Here is a tiny trained network, its code and every weight. The questions are about switching its units off for an input and a class, where a switched-off unit gives its printed mean instead of its output.

import numpy as np


def w(rows, s, z=0):
    codes = np.array(rows[::2]) - 128.0
    scale = np.full(codes.shape[1], s)
    scale[-1] = z or s
    return codes * scale


def f(y):
    return np.maximum(y, 0)


def log_softmax(a):
    a = a - a.max(-1, keepdims=True)
    return a - np.log(np.exp(a).sum(-1, keepdims=True))


def net(x, mask):
    res = np.array(x, float).reshape(1, 5) / 4 @ E
    y = f(res @ A[0][:, :-1].T + A[0][:, -1])
    res = res + np.where(mask, y, B[0][:, -1]) @ B[0][:, :-1]
    return log_softmax(res[-1] @ U[:, :-1].T + U[:, -1])


A, B = {}, {}
E = w([
[150,7,131,138,119,144],'x0',
[105,125,77,66,125,215],'x1',
[128,129,128,128,128,127],'x2',
[128,129,128,128,129,128],'x3',
[189,126,128,91,223,120],'x4',
],0.012)
A[0] = w([
[126,137,125,235,85,110,194],'N0',
[143,252,155,207,138,13,254],'N1',
[54,116,149,234,51,54,210],'N2',
[145,29,109,87,107,209,31],'N3',
[232,37,148,78,180,130,22],'N4',
[209,147,153,165,176,93,144],'N5',
[71,28,159,181,66,163,122],'N6',
[190,214,156,52,202,118,138],'N7',
[158,97,102,37,196,208,53],'N8',
[158,35,128,184,122,57,129],'N9',
[2,124,123,99,28,214,147],'N10',
[84,250,89,62,153,218,159],'N11',
[171,49,141,228,134,75,130],'N12',
[36,242,122,146,59,119,231],'N13',
[144,29,109,112,104,103,145],'N14',
[84,124,120,123,103,147,138],'N15',
[200,129,136,180,204,43,130],'N16',
[99,127,147,216,68,88,197],'N17',
],0.0097,0.0033)
B[0] = w([
[155,105,165,77,158,150,185],'N0',
[127,4,48,165,187,67,250],'N1',
[172,83,197,47,150,186,223],'N2',
[136,39,58,166,146,134,185],'N3',
[105,167,166,196,235,182,187],'N4',
[125,159,89,163,137,71,179],'N5',
[178,77,93,104,41,89,191],'N6',
[148,145,79,24,110,82,200],'N7',
[142,89,94,81,205,199,194],'N8',
[179,190,179,125,90,150,182],'N9',
[56,135,104,228,38,112,226],'N10',
[72,209,161,35,96,155,223],'N11',
[161,217,186,126,106,123,187],'N12',
[27,131,188,201,200,170,238],'N13',
[206,97,160,189,95,146,174],'N14',
[113,128,123,158,101,121,157],'N15',
[125,179,103,192,128,57,195],'N16',
[159,96,175,68,152,164,197],'N17',
],0.028,0.014)
U = w([
[123,45,124,132,227,183,231],'0',
[130,111,27,135,148,31,153],'1',
[186,128,182,61,85,146,66],'2',
[161,235,140,208,146,112,2],'3',
[48,194,153,161,98,142,194],'4',
[134,203,108,2,128,141,106],'5',
[134,72,56,189,45,112,3],'6',
],0.0057,0.00075)

Each question gives the input, the list of numbers given to net, and the class t.
The units are the neurons (one row each of A and B). Each row of codes is followed by its name. A weight is (code - 128) times the scale printed after its matrix; where a second scale follows, it is the last column's (A, B and U).
mask holds one flag per neuron, in row order. A switched-off neuron (its flag False) gives its mean, the last column of its row in B, instead of its output. The means were averaged over made-up inputs and are rounded, as every weight is.
A unit's drop is (log p(t) with every unit on - log p(t) with that unit switched off) / (log p(t) with every unit on - log p(t) with every unit switched off).
The circuit of an input: a set's keep is (log p(t) with only the set's units on - log p(t) with every unit switched off) / (log p(t) with every unit on - log p(t) with every unit switched off). Starting from the 12 units with the biggest drops (on a tie, the unit counted first), units are removed one at a time, each time the one whose removal leaves the highest keep (on an exact tie, the one counted first), for as long as the keep stays at least 0.8.
units of the circuit, in order: the units of the circuit, biggest drop first
unit that matters most: the unit with the biggest drop
k most important neurons: the k neurons with the biggest drops, biggest first
drop when u is switched off: that unit's drop, to one decimal
input [5,-8,5,6,0], class 2: unit that matters most : N2
input [-8,0,6,-2,6], class 1: units of the circuit, in order : N1, N2
input [-8,1,-5,-4,7], class 5: 2 most important neurons : N11, N7
input [1,-1,3,3,-5], class 2: units of the circuit, in order : N1, N2
input [-7,1,-1,8,-8], class 4: 4 most important neurons : N10, N11, N8, N3
input [0,2,8,-8,5], class 5: 2 most important neurons : N1, N13
input [0,8,-3,-2,4], class 5: 2 most important neurons : N11, N1
input [0,-7,-8,-5,1], class 1: 3 most important neurons : N1, N16, N13
input [-3,1,8,-7,0], class 4: 2 most important neurons : N2, N8
input [1,7,-4,-1,-8], class 6: 2 most important neurons : N6, N3
input [1,-8,4,0,8], class 3: 3 most important neurons : N12, N4, N9
input [-8,-5,-1,-3,1], class 1: 2 most important neurons : N1, N7
input [7,8,-6,0,0], class 6: 2 most important neurons : N10, N6
input [0,-4,6,2,8], class 1: unit that matters most : N7
input [-7,3,-3,8,-1], class 4: drop when N13 is switched off : 0.2
input [-3,2,1,8,-6], class 4: drop when N17 is switched off : 0.0
input [-4,-8,6,-1,2], class 1: drop when N1 is switched off : 0.3
